Below is a small trained network, with its code and all its weights. Each question gives an input and a class and asks what happens when units are switched off, that is, made to give their printed mean instead of their output.

import numpy as np


def w(rows, s, z=0):
    codes = np.array(rows[::2]) - 128.0
    scale = np.full(codes.shape[1], s)
    scale[-1] = z or s
    return codes * scale


def f(y):
    return y / 2 * (1 + np.tanh(0.7978845608 * (y + 0.044715 * y**3)))


def log_softmax(a):
    a = a - a.max(-1, keepdims=True)
    return a - np.log(np.exp(a).sum(-1, keepdims=True))


def net(x, mask):
    res = np.array(x, float).reshape(1, 7) / 4 @ E
    y = f(res @ A[0][:, :-1].T + A[0][:, -1])
    res = res + np.where(mask, y, B[0][:, -1]) @ B[0][:, :-1]
    return log_softmax(res[-1] @ U[:, :-1].T + U[:, -1])


A, B = {}, {}
E = w([
[41,98,165,132],'x0',
[159,6,124,103],'x1',
[127,128,128,127],'x2',
[129,129,130,129],'x3',
[125,127,121,119],'x4',
[118,103,40,227],'x5',
[127,127,127,126],'x6',
],0.016)
A[0] = w([
[182,107,73,134,84],'n0',
[82,105,108,205,184],'n1',
[65,174,190,71,255],'n2',
[198,116,65,194,121],'n3',
[64,173,93,146,130],'n4',
[189,201,106,139,119],'n5',
[103,203,162,135,138],'n6',
[101,32,167,131,60],'n7',
[203,109,178,85,160],'n8',
[88,151,132,116,110],'n9',
[233,112,128,114,90],'n10',
[187,112,73,144,94],'n11',
[109,184,161,134,166],'n12',
[220,145,118,81,183],'n13',
[216,81,97,169,132],'n14',
[143,73,67,169,133],'n15',
[209,232,94,133,136],'n16',
[252,134,115,163,208],'n17',
[81,171,137,151,114],'n18',
[173,200,91,114,143],'n19',
[162,104,156,90,194],'n20',
[169,158,131,124,135],'n21',
[170,135,50,155,86],'n22',
[122,100,80,158,144],'n23',
[62,157,84,138,136],'n24',
[185,120,107,105,107],'n25',
[108,112,49,213,189],'n26',
],0.015,0.0071)
B[0] = w([
[123,170,188,84,177],'n0',
[130,230,81,150,213],'n1',
[229,106,192,82,243],'n2',
[117,193,129,65,225],'n3',
[110,194,157,192,194],'n4',
[193,111,22,133,200],'n5',
[153,149,158,80,203],'n6',
[151,45,8,65,194],'n7',
[103,47,142,184,200],'n8',
[160,134,151,132,152],'n9',
[79,154,214,195,186],'n10',
[133,177,188,63,185],'n11',
[192,144,175,84,190],'n12',
[41,30,170,179,202],'n13',
[75,206,167,73,209],'n14',
[112,187,107,86,210],'n15',
[160,54,7,137,235],'n16',
[93,101,150,78,227],'n17',
[119,144,199,174,179],'n18',
[201,42,36,138,198],'n19',
[102,48,114,154,185],'n20',
[123,73,97,153,158],'n21',
[171,210,131,90,196],'n22',
[109,202,103,106,185],'n23',
[99,195,133,174,184],'n24',
[42,144,237,173,162],'n25',
[106,254,123,132,253],'n26',
],0.0085,0.018)
U = w([
[167,42,85,131,254],'0',
[141,142,171,87,127],'1',
[106,135,17,136,98],'2',
[91,157,141,248,6],'3',
[59,75,155,189,106],'4',
],0.014,0.0032)

Each question gives the input, the list of numbers given to net, and the class t.
The units are the neurons (one row each of A and B). Each row of codes is followed by its name. A weight is (code - 128) times the scale printed after its matrix; where a second scale follows, it is the last column's (A, B and U).
mask holds one flag per neuron, in row order. A switched-off neuron (its flag False) gives its mean, the last column of its row in B, instead of its output. The means were averaged over made-up inputs and are rounded, as every weight is.
A unit's drop is (log p(t) with every unit on - log p(t) with that unit switched off) / (log p(t) with every unit on - log p(t) with every unit switched off).
most important unit: the unit with the biggest drop
top k neurons: the k neurons with the biggest drops, biggest first
drop of u: that unit's drop, to one decimal
input [1,-5,-6,7,5,2,8], class 3: top neuron -> (n7)
input [-5,1,-1,-6,-7,8,-8], class 1: top 3 neurons -> (n11 n0 n14)
input [0,4,-6,-8,7,4,6], class 1: top 3 neurons -> (n16 n5 n19)
input [-2,8,-7,-4,-2,1,-2], class 1: top 4 neurons -> (n14 n11 n15 n0)
input [1,-4,1,8,-4,6,2], class 3: top 4 neurons -> (n4 n7 n18 n24)
input [1,-1,2,-1,-2,2,2], class 3: top 2 neurons -> (n7 n16)
input [2,0,-4,0,-3,1,-3], class 3: top 2 neurons -> (n16 n7)
input [7,0,-2,4,-1,4,1], class 3: top 3 neurons -> (n16 n5 n19)
input [1,-4,-6,-1,5,5,0], class 3: top 2 neurons -> (n7 n4)
input [-7,1,8,4,6,8,-1], class 1: top 2 neurons -> (n11 n0)
input [3,-5,-1,-3,5,1,2], class 3: top 3 neurons -> (n4 n24 n3)
input [0,5,1,-6,-7,-6,4], class 4: drop of n16 -> 0.2
input [6,6,-2,3,4,0,5], class 0: drop of n26 -> 0.3
input [6,2,-8,3,-5,-1,-6], class 0: drop of n23 -> 0.0
input [0,-6,-4,5,-7,1,-6], class 2: drop of n10 -> 0.3
input [7,8,-4,2,-1,1,3], class 2: most important unit -> n2
